Below are the code and all the weights of a small trained network. Each question names an input and a class and asks about switching units off, where a switched-off unit gives its printed mean instead of its output.

import numpy as np


def w(rows, s, z=0):
    codes = np.array(rows[::2]) - 128.0
    scale = np.full(codes.shape[1], s)
    scale[-1] = z or s
    return codes * scale


def f(y):
    return np.maximum(y, 0)


def log_softmax(a):
    a = a - a.max(-1, keepdims=True)
    return a - np.log(np.exp(a).sum(-1, keepdims=True))


def net(x, mask):
    res = np.array(x, float).reshape(1, 6) / 4 @ E
    y = f(res @ A[0][:, :-1].T + A[0][:, -1])
    res = res + np.where(mask, y, B[0][:, -1]) @ B[0][:, :-1]
    return log_softmax(res[-1] @ U[:, :-1].T + U[:, -1])


A, B = {}, {}
E = w([
[142,155,110],'x0',
[129,130,128],'x1',
[51,253,162],'x2',
[93,117,89],'x3',
[127,121,139],'x4',
[27,15,192],'x5',
],0.0067)
A[0] = w([
[24,26,229,138],'N0',
[194,79,137,18],'N1',
[3,119,212,153],'N2',
[206,37,186,68],'N3',
[110,160,199,83],'N4',
[120,119,137,16],'N5',
[75,208,191,21],'N6',
[212,147,106,60],'N7',
[48,81,157,211],'N8',
[62,93,11,89],'N9',
[80,6,150,89],'N10',
[175,72,122,56],'N11',
[110,249,131,90],'N12',
[48,197,88,119],'N13',
[91,118,108,17],'N14',
[56,215,166,45],'N15',
[210,102,94,53],'N16',
[84,107,133,123],'N17',
[153,79,75,69],'N18',
[112,144,208,17],'N19',
[254,182,159,134],'N20',
[125,202,91,75],'N21',
[56,82,142,158],'N22',
[216,150,100,79],'N23',
[70,48,156,76],'N24',
[166,157,98,101],'N25',
[254,153,213,85],'N26',
[142,119,188,106],'N27',
[151,131,154,4],'N28',
[207,91,80,59],'N29',
[185,121,104,91],'N30',
[199,34,63,90],'N31',
[133,200,3,48],'N32',
[211,145,240,147],'N33',
],0.0088,0.0033)
B[0] = w([
[114,190,28,254],'N0',
[46,127,140,154],'N1',
[75,114,56,229],'N2',
[36,119,105,187],'N3',
[41,70,145,155],'N4',
[44,64,162,128],'N5',
[59,30,193,177],'N6',
[35,147,66,169],'N7',
[166,197,4,217],'N8',
[143,17,181,156],'N9',
[112,240,103,214],'N10',
[43,84,173,160],'N11',
[51,48,84,202],'N12',
[93,11,89,186],'N13',
[111,63,79,130],'N14',
[33,44,198,187],'N15',
[32,137,97,167],'N16',
[137,125,26,158],'N17',
[20,101,236,159],'N18',
[75,91,104,143],'N19',
[90,124,17,203],'N20',
[46,115,78,171],'N21',
[149,136,30,194],'N22',
[35,162,43,177],'N23',
[112,180,61,190],'N24',
[188,211,69,160],'N25',
[37,70,88,172],'N26',
[109,102,29,142],'N27',
[103,179,68,128],'N28',
[9,138,152,173],'N29',
[11,144,81,157],'N30',
[19,137,217,205],'N31',
[44,131,52,187],'N32',
[169,10,3,166],'N33',
],0.0043,0.007)
U = w([
[72,189,186,252],'0',
[103,187,117,99],'1',
[2,155,253,4],'2',
[107,205,162,163],'3',
[146,73,142,244],'4',
[178,112,116,224],'5',
[211,174,230,4],'6',
],0.008,0.0033)

Each question gives the input, the list of numbers given to net, and the class t.
The units are the neurons (one row each of A and B). Each row of codes is followed by its name. A weight is (code - 128) times the scale printed after its matrix; where a second scale follows, it is the last column's (A, B and U).
mask holds one flag per neuron, in row order. A switched-off neuron (its flag False) gives its mean, the last column of its row in B, instead of its output. The means were averaged over made-up inputs and are rounded, as every weight is.
A unit's drop is (log p(t) with every unit on - log p(t) with that unit switched off) / (log p(t) with every unit on - log p(t) with every unit switched off).
The circuit of an input: a set's keep is (log p(t) with only the set's units on - log p(t) with every unit switched off) / (log p(t) with every unit on - log p(t) with every unit switched off). Starting from the 12 units with the biggest drops (on a tie, the unit counted first), units are removed one at a time, each time the one whose removal leaves the highest keep (on an exact tie, the one counted first), for as long as the keep stays at least 0.8.
units of the circuit, in order: the units of the circuit, biggest drop first
most important unit: the unit with the biggest drop
k most important neurons: the k neurons with the biggest drops, biggest first
drop of u: that unit's drop, to one decimal
input [-5,-2,8,-7,6,8], class 1: units of the circuit, in order	N0, N8
input [1,6,5,7,-3,-3], class 4: most important unit	N13
input [-5,-3,6,8,7,2], class 4: 2 most important neurons	N13, N31
input [-7,-3,5,-6,-7,7], class 1: units of the circuit, in order	N0, N8, N22
input [-4,3,8,-1,-4,-2], class 2: 2 most important neurons	N15, N6
input [0,0,-4,4,-3,8], class 1: units of the circuit, in order	N0, N10, N8
input [-3,-2,-8,-8,0,-7], class 2: 2 most important neurons	N31, N29
input [7,5,-6,0,-8,8], class 1: 3 most important neurons	N0, N10, N8
input [-2,0,7,-1,6,-5], class 2: 2 most important neurons	N15, N6
input [-3,2,5,-7,4,0], class 4: 2 most important neurons	N33, N31
input [-1,6,5,-8,-4,2], class 4: 3 most important neurons	N33, N31, N10
input [2,-7,8,7,-3,-5], class 2: drop of N15	0.3
input [-8,0,5,-4,-3,6], class 3: drop of N0	0.2
input [-4,-8,-8,4,5,2], class 0: drop of N0	0.1
input [-6,4,-6,7,-8,8], class 1: drop of N29	0.0
input [0,-3,-5,-1,3,0], class 2: most important neuron	N31
